Below are the code and all the weights of a small trained network. Each question names an input and a class and asks about switching units off, where a switched-off unit gives its printed mean instead of its output.

import numpy as np


def w(rows, s, z=0):
    codes = np.array(rows[::2]) - 128.0
    scale = np.full(codes.shape[1], s)
    scale[-1] = z or s
    return codes * scale


def f(y):
    return y / 2 * (1 + np.tanh(0.7978845608 * (y + 0.044715 * y**3)))


def log_softmax(a):
    a = a - a.max(-1, keepdims=True)
    return a - np.log(np.exp(a).sum(-1, keepdims=True))


def net(x, mask):
    res = np.array(x, float).reshape(1, 6) / 4 @ E
    y = f(res @ A[0][:, :-1].T + A[0][:, -1])
    res = res + np.where(mask, y, B[0][:, -1]) @ B[0][:, :-1]
    return log_softmax(res[-1] @ U[:, :-1].T + U[:, -1])


A, B = {}, {}
E = w([
[126,139,103,123,128,139,126],'x0',
[59,87,38,246,255,53,108],'x1',
[138,114,148,126,134,117,136],'x2',
[121,98,136,159,97,145,117],'x3',
[227,229,182,248,156,214,200],'x4',
[133,131,123,129,124,118,131],'x5',
],0.013)
A[0] = w([
[215,169,160,56,25,219,164,187],'neuron 0',
[81,116,70,254,210,91,148,180],'neuron 1',
[199,190,97,188,117,141,160,76],'neuron 2',
[10,86,122,44,71,47,137,2],'neuron 3',
[217,228,189,218,127,209,221,96],'neuron 4',
[180,192,181,77,22,189,187,148],'neuron 5',
],0.01,0.0035)
B[0] = w([
[156,236,167,188,187,72,202,252],'neuron 0',
[234,200,218,201,210,9,115,230],'neuron 1',
[110,115,81,87,64,211,106,182],'neuron 2',
[69,58,114,84,32,167,72,208],'neuron 3',
[23,43,62,14,80,203,30,254],'neuron 4',
[119,200,166,211,189,77,170,241],'neuron 5',
],0.012,0.026)
U = w([
[193,247,243,245,199,20,210,255],'0',
[17,73,87,66,13,174,18,1],'1',
],0.011,0.0048)

Each question gives the input, the list of numbers given to net, and the class t.
The units are the neurons (one row each of A and B). Each row of codes is followed by its name. A weight is (code - 128) times the scale printed after its matrix; where a second scale follows, it is the last column's (A, B and U).
mask holds one flag per neuron, in row order. A switched-off neuron (its flag False) gives its mean, the last column of its row in B, instead of its output. The means were averaged over made-up inputs and are rounded, as every weight is.
A unit's drop is (log p(t) with every unit on - log p(t) with that unit switched off) / (log p(t) with every unit on - log p(t) with every unit switched off).
most important unit: the unit with the biggest drop
k most important neurons: the k neurons with the biggest drops, biggest first
drop when u is switched off: that unit's drop, to one decimal
input [-8,6,-3,-2,7,1], class 1: 2 most important neurons	neuron 4; neuron 0
input [-5,3,0,-2,4,-8], class 1: 3 most important neurons	neuron 0; neuron 5; neuron 4
input [5,4,-5,-8,-7,-1], class 1: most important unit	neuron 3
input [-5,2,8,-7,-3,-1], class 1: 3 most important neurons	neuron 0; neuron 5; neuron 1
input [-4,3,6,6,-5,-6], class 1: 3 most important neurons	neuron 0; neuron 3; neuron 5
input [-8,6,-8,-2,7,7], class 1: 2 most important neurons	neuron 4; neuron 0
input [2,-5,-2,-2,-5,7], class 0: 3 most important neurons	neuron 4; neuron 0; neuron 2
input [-2,0,1,8,-1,5], class 1: 3 most important neurons	neuron 0; neuron 1; neuron 5
input [-3,7,7,-1,8,-6], class 1: drop when neuron 5 is switched off	0.3
input [4,2,7,-8,4,8], class 1: drop when neuron 2 is switched off	0.0
